Below are the code and all the weights of a small trained network. Each question names an input and a class and asks about switching units off, where a switched-off unit gives its printed mean instead of its output.

import numpy as np


def w(rows, s, z=0):
    codes = np.array(rows[::2]) - 128.0
    scale = np.full(codes.shape[1], s)
    scale[-1] = z or s
    return codes * scale


def norm(h):
    return h / np.sqrt((h * h).mean(-1, keepdims=True) + 1e-5)


def f(y):
    return y / 2 * (1 + np.tanh(0.7978845608 * (y + 0.044715 * y**3)))


def log_softmax(a):
    a = a - a.max(-1, keepdims=True)
    return a - np.log(np.exp(a).sum(-1, keepdims=True))


def net(x, mask):
    res = np.array(x, float).reshape(1, 4) / 4 @ E
    u = 0
    for l in range(4):
        y = f(norm(res) @ A[l][:, :-1].T + A[l][:, -1])
        res = res + np.where(mask[u : u + 5], y, B[l][:, -1]) @ B[l][:, :-1]
        u += 5
    return log_softmax(norm(res)[-1] @ U[:, :-1].T + U[:, -1])


A, B = {}, {}
E = w([
[156,221,151,131,160,40],'x0',
[169,172,65,36,136,128],'x1',
[93,64,181,1,123,76],'x2',
[160,153,119,112,56,128],'x3',
],0.0089)
A[0] = w([
[183,124,234,144,78,149,135],'0.n0',
[127,192,190,126,176,47,58],'0.n1',
[123,122,152,127,246,147,1],'0.n2',
[181,110,39,97,110,83,6],'0.n3',
[130,78,151,163,181,93,27],'0.n4',
],0.011,0.0013)
B[0] = w([
[108,142,69,77,183,56,169],'0.n0',
[68,184,163,141,88,175,254],'0.n1',
[65,147,12,149,93,182,186],'0.n2',
[123,164,98,114,178,106,169],'0.n3',
[106,144,91,61,154,134,171],'0.n4',
],0.011,0.0058)
A[1] = w([
[82,105,142,180,116,67,106],'1.n0',
[83,166,86,149,122,117,196],'1.n1',
[164,84,190,85,106,249,86],'1.n2',
[131,133,56,118,41,60,253],'1.n3',
[161,152,155,137,81,60,90],'1.n4',
],0.011,0.0013)
B[1] = w([
[200,133,96,38,225,154,158],'1.n0',
[184,64,140,63,164,136,253],'1.n1',
[51,145,182,192,77,112,168],'1.n2',
[48,56,29,92,179,254,198],'1.n3',
[15,99,111,160,159,185,155],'1.n4',
],0.0092,0.0051)
A[2] = w([
[54,163,153,27,69,42,114],'2.n0',
[209,1,207,182,144,91,186],'2.n1',
[129,98,137,116,216,89,255],'2.n2',
[71,50,117,203,8,190,145],'2.n3',
[108,244,145,139,128,27,48],'2.n4',
],0.008,0.00066)
B[2] = w([
[193,32,120,200,126,129,253],'2.n0',
[149,237,72,80,180,61,140],'2.n1',
[212,177,2,134,182,41,160],'2.n2',
[128,235,198,71,129,137,223],'2.n3',
[62,157,254,137,103,127,174],'2.n4',
],0.0095,0.0051)
A[3] = w([
[163,142,83,107,95,77,193],'3.n0',
[148,143,132,160,147,72,78],'3.n1',
[254,177,121,237,61,159,201],'3.n2',
[159,136,129,111,86,102,4],'3.n3',
[135,115,154,81,122,107,184],'3.n4',
],0.014,0.0029)
B[3] = w([
[126,155,226,150,147,67,163],'3.n0',
[171,174,147,12,152,194,124],'3.n1',
[128,56,103,152,69,70,253],'3.n2',
[108,122,113,197,152,173,97],'3.n3',
[141,146,102,199,121,127,185],'3.n4',
],0.011,0.0041)
U = w([
[41,215,254,171,52,162,179],'0',
[166,40,130,194,69,41,229],'1',
[64,141,44,119,198,232,129],'2',
[214,197,98,90,249,118,199],'3',
[161,161,147,127,147,128,42],'4',
[223,181,194,144,171,129,2],'5',
],0.0094,0.0067)

Each question gives the input, the list of numbers given to net, and the class t.
The units are the neurons (one row each of A and B). Each row of codes is followed by its name. A weight is (code - 128) times the scale printed after its matrix; where a second scale follows, it is the last column's (A, B and U).
mask holds one flag per neuron, layer by layer. A switched-off neuron (its flag False) gives its mean, the last column of its row in B, instead of its output. The means were averaged over made-up inputs and are rounded, as every weight is.
A unit's drop is (log p(t) with every unit on - log p(t) with that unit switched off) / (log p(t) with every unit on - log p(t) with every unit switched off).
The circuit of an input: a set's keep is (log p(t) with only the set's units on - log p(t) with every unit switched off) / (log p(t) with every unit on - log p(t) with every unit switched off). Starting from the 12 units with the biggest drops (on a tie, the unit counted first), units are removed one at a time, each time the one whose removal leaves the highest keep (on an exact tie, the one counted first), for as long as the keep stays at least 0.8.
circuit, biggest first: the units of the circuit, biggest drop first
most important unit: the unit with the biggest drop
k most important neurons: the k neurons with the biggest drops, biggest first
top k neurons in layer l: the k neurons of layer l with the biggest drops, biggest first
input [-8,-8,4,1], class 0: 2 most important neurons : [1.n2 2.n3]
input [8,-2,8,2], class 0: most important unit : 0.n1
input [-3,1,-6,5], class 1: 2 most important neurons : [3.n2 0.n1]
input [6,4,-5,-6], class 0: circuit, biggest first : [0.n1 2.n4]
input [5,5,2,7], class 2: top 2 neurons in layer 1 : [1.n3 1.n4]
input [6,-8,-3,7], class 3: top 2 neurons in layer 0 : [0.n0 0.n2]
input [-4,-6,-2,6], class 2: circuit, biggest first : [0.n0 1.n3]
input [-2,5,-6,3], class 1: 3 most important neurons : [3.n2 0.n2 0.n0]
input [-4,-8,7,0], class 3: 4 most important neurons : [0.n1 2.n1 2.n2 0.n2]
input [3,0,6,4], class 1: top 2 neurons in layer 0 : [0.n2 0.n1]
input [6,3,-4,-8], class 2: 2 most important neurons : [0.n2 1.n1]
input [3,-7,1,6], class 3: 3 most important neurons : [0.n0 1.n0 2.n2]
input [-5,3,1,-5], class 0: 3 most important neurons : [0.n0 1.n2 2.n3]
input [0,-1,0,8], class 2: circuit, biggest first : [1.n3]
input [4,8,8,2], class 1: circuit, biggest first : [2.n0 1.n0]
input [-4,-8,-4,7], class 3: circuit, biggest first : [0.n0 0.n2 1.n0 0.n1]
input [-4,-2,3,5], class 2: circuit, biggest first : [1.n3 0.n0]
input [8,-4,-2,-6], class 0: 3 most important neurons : [0.n1 1.n3 2.n4]
input [4,1,4,6], class 2: 2 most important neurons : [1.n3 1.n4]
input [-7,-4,-6,-5], class 0: 3 most important neurons : [2.n3 2.n0 1.n3]
input [-8,2,-5,-3], class 0: most important unit : 2.n3
input [4,4,-6,-6], class 1: 3 most important neurons : [3.n2 0.n0 1.n3]
input [2,-8,5,6], class 3: 3 most important neurons : [0.n0 1.n0 2.n2]
input [5,3,6,0], class 1: 2 most important neurons : [2.n0 2.n3]
input [-6,8,-8,-8], class 1: top 2 neurons in layer 1 : [1.n3 1.n4]
input [-6,-4,-7,2], class 1: top 2 neurons in layer 1 : [1.n3 1.n4]
